Here is a tiny trained network, its code and every weight. The questions are about switching its units off for an input and a class, where a switched-off unit gives its printed mean instead of its output.

import numpy as np


def w(rows, s, z=0):
    codes = np.array(rows[::2]) - 128.0
    scale = np.full(codes.shape[1], s)
    scale[-1] = z or s
    return codes * scale


def f(y):
    return np.maximum(y, 0)


def log_softmax(a):
    a = a - a.max(-1, keepdims=True)
    return a - np.log(np.exp(a).sum(-1, keepdims=True))


def net(x, mask):
    res = np.array(x, float).reshape(1, 2) / 4 @ E
    y = f(res @ A[0][:, :-1].T + A[0][:, -1])
    res = res + np.where(mask, y, B[0][:, -1]) @ B[0][:, :-1]
    return log_softmax(res[-1] @ U[:, :-1].T + U[:, -1])


A, B = {}, {}
E = w([
[152,166,2,132],'x0',
[57,50,109,246],'x1',
],0.0092)
A[0] = w([
[69,120,120,167,82],'n1',
[190,158,160,2,71],'n2',
[113,136,99,221,185],'n3',
[163,224,157,148,101],'n4',
[61,47,131,186,107],'n5',
[188,88,23,122,96],'n6',
[98,106,107,177,115],'n7',
[134,139,32,112,67],'n8',
[110,110,110,210,108],'n9',
[92,113,101,186,86],'n10',
[83,116,117,170,100],'n11',
[145,88,194,93,111],'n12',
[129,93,143,161,253],'n13',
[118,95,186,144,149],'n14',
[132,84,218,119,68],'n15',
[133,165,9,140,132],'n16',
[114,102,133,169,89],'n17',
[112,77,220,135,136],'n18',
[139,183,107,34,122],'n19',
[156,117,68,129,254],'n20',
[156,164,106,54,243],'n21',
[120,205,133,94,91],'n22',
],0.012,0.0092)
B[0] = w([
[153,208,94,137,158],'n1',
[137,206,100,199,221],'n2',
[95,158,142,130,205],'n3',
[114,195,118,178,160],'n4',
[135,167,150,156,209],'n5',
[254,114,209,112,172],'n6',
[95,149,114,204,169],'n7',
[247,124,146,115,162],'n8',
[113,181,113,160,179],'n9',
[151,218,93,148,165],'n10',
[130,223,109,137,162],'n11',
[160,85,157,151,171],'n12',
[89,158,244,113,226],'n13',
[161,110,192,114,184],'n14',
[245,113,169,159,171],'n15',
[225,56,211,120,199],'n16',
[162,176,118,204,153],'n17',
[211,90,186,89,203],'n18',
[81,187,135,171,209],'n19',
[71,86,243,74,223],'n20',
[71,153,202,151,251],'n21',
[114,196,109,201,164],'n22',
],0.0081,0.012)
U = w([
[120,248,101,230,68],'0',
[254,128,152,111,91],'1',
[40,141,162,81,255],'2',
[43,142,53,50,69],'3',
[137,153,55,57,71],'4',
[115,137,24,92,87],'5',
[120,105,72,119,54],'6',
[140,81,27,125,85],'7',
],0.013,0.0088)

Each question gives the input, the list of numbers given to net, and the class t.
The units are the neurons (one row each of A and B). Each row of codes is followed by its name. A weight is (code - 128) times the scale printed after its matrix; where a second scale follows, it is the last column's (A, B and U).
mask holds one flag per neuron, in row order. A switched-off neuron (its flag False) gives its mean, the last column of its row in B, instead of its output. The means were averaged over made-up inputs and are rounded, as every weight is.
A unit's drop is (log p(t) with every unit on - log p(t) with that unit switched off) / (log p(t) with every unit on - log p(t) with every unit switched off).
The circuit of an input: a set's keep is (log p(t) with only the set's units on - log p(t) with every unit switched off) / (log p(t) with every unit on - log p(t) with every unit switched off). Starting from the 12 units with the biggest drops (on a tie, the unit counted first), units are removed one at a time, each time the one whose removal leaves the highest keep (on an exact tie, the one counted first), for as long as the keep stays at least 0.8.
circuit, biggest first: the units of the circuit, biggest drop first
top k neurons: the k neurons with the biggest drops, biggest first
drop of u: that unit's drop, to one decimal
input [-8,-8], class 0: circuit, biggest first => [n2]
input [6,-5], class 1: top 2 neurons => [n16; n6]
input [7,-5], class 1: top 3 neurons => [n16; n6; n8]
input [-5,-5], class 0: top 2 neurons => [n2; n16]
input [-7,-7], class 0: top 3 neurons => [n2; n16; n19]
input [5,4], class 1: top 2 neurons => [n16; n6]
input [6,4], class 1: top 2 neurons => [n16; n6]
input [1,-3], class 2: drop of n17 => 0.1
input [3,2], class 2: drop of n20 => 0.1
input [-8,5], class 1: drop of n18 => 0.4
